Rows and whether each has a hidden trait (one of two labels; each part has its own):
In the rows, zero is written as 128.
[111 136 126 141 145 169 138 131 134  99  81 143 131  97 118 118 120 163
 124 111 111  95 128 100 120 124 136 120 146 157 108 134 129 137 130 167
 152 161 150 134 154 135 159 147 115 136 121 151 130 164 124 155 137 122
  97  74 130 101 135 156 125 136]  T
[117 104 151 117  82 108 156 131 160 135 148 141 134 158 102 129 125 152
  92 129 139 156 139 131 124 138 131 116  94  95 155 126 137 166 136 158
 145 108 119  91 118 124 117 129 132   3 120 112 150 141 119 128 108 168
 162  98  92 151 118 101 127 135]  T
[136 137 121 125 112 116 122 133 131 114 163 102 136 122 135 159 124 102
 113 145 162 174 114 130 147 120 113 114 132 128 122 127 103 116 142 138
 116  94 137 143 139 128 102 129 130   4 127 136 138 123 123 122 120 147
 148 124 141 139 126 126 149 124]  Z
[150 132 123 130 148 122 124 123  82 120 145 130 111 113 136 141 129 108
 134 136 160 178 121 132  98 110 121 117 149 147 102 124 113 127 151 189
 111 137 119 129 142 131 134 140 144  42 112 152 111 189 109 161 127 132
 174  91 140  78 134 148 145 110]  Z
[117 128 148 136 138 136 140 132 106 138 109 153 130 130 118 105 125 173
 139 124 107 105 145 134  99 126 146 127 124 128 128 132 141 162 132 157
 134 148 125 103 131 131 149 124 132 183 108 129 120 160 116 142 129 140
 109 110  99  99 138 135 108 131]  T
[127 126 154 119 129 110 172 129 117 138 148 167 114 152 121 108 130 159
 139 123 131 146 145 140  77 130 142 123  99 108 145 127 146 172 142 177
 136 145  93  85 109 128 115 133 145  75 107 117 138 176 110 160 119 167
 180  86 101 101 134 118 118 122]  Z
[115 128 123 125  89 122 151 130 173  91 128 136 137 115  94 164 123 138
  79 145 151 156 118  90 138 133 123 104 116 116 139 129 118 137 144 183
 159 112 135 116 140 130 111 155 115   1 132 153 164 142 123 119 115 160
 136  48 131 140 109 129 150 142]  Z
[110 121 124 152  84 146 147 139 157  96  91 124 150  92  89 141 119 164
  85 149 128 115 130  97 142 127 129 107 126 127 128 134 130 162 124 157
 146 127 153 117 153 135 117 132 100  78 137 154 145 180 124 116 109 150
  84 105 129 160 130 147 126 147]  T
[105 127 130 148 147 148 152 136 113 109  88 151 133  88 115 120 121 177
 116 132 116  96 133 112 110 118 140 122 139 150 108 131 133 133 134 166
 140 164 149 125 154 137 124 134 113 156 124 151 118 183 121 148 133 134
  86  96 126 102 143 153 120 138]  T
[112 107 159 112  87 108 152 132 167 139 142 159 138 157  94 118 127 155
  87 132 147 152 140 131 125 140 131 120  83  94 162 128 138 171 133 144
 147 105 117  99 108 124 109 127 126  35 124 115 156 118 120 121 111 165
 164 109  95 153 113 100 129 140]  T
[134 127 123 121 106 115 128 127 125 114 144 108 137 124 132 165 122 109
  96 146 162 220 112 117 144 118 115 107 130 124 118 127 102 132 150 156
 119  97 123 139 138 130 129 133 134   4 119 135 132 135 117 131 119 150
 162 111 136 132 126 121 151 115]  Z
[ 99 136 144 120  94 123 139 132 186  96 130 160 139 117  80 170 124 138
  51 157 151 155 124 103 137 139 131 121  96 115 149 125 112 132 138 164
 158 116 139 122 138 133 105 149 105  14 145 149 143 136 118 137 122 161
 135  68 125 155 115 123 145 149]  Z
[ 97 127 132 123  89 125 148 135 178 100 137 159 139 115  84 164 125 140
  50 156 146 151 124 101 142 135 132 118 102 109 149 123 118 139 137 163
 157 122 137 120 131 135  88 149 103   1 148 153 141 168 123 135 121 152
 140  63 128 153 115 126 145 152]  Z
[112 133 161 109 133 111 154 123 134 138 150 168 109 156 113 106 132 151
 137 122 122 138 142 140  80 136 146 137  98 112 152 121 145 159 133 166
 145 157 100  94 116 129 128 143 142 134 119 125 122 154 116 165 133 141
 170  75 104 105 127 122 122 126]  Z
[125 111 131 144  91 128 152 140 147 136 108 108 150 132 101 121 119 176
  88 122 124 124 138 116 141 132 126 106 119 103 140 138 143 153 123 156
 146 114 132 102 128 124 138 122 118 105 114 116 159 138 127 103 109 166
 111 101  97 149 123 124 115 136]  T
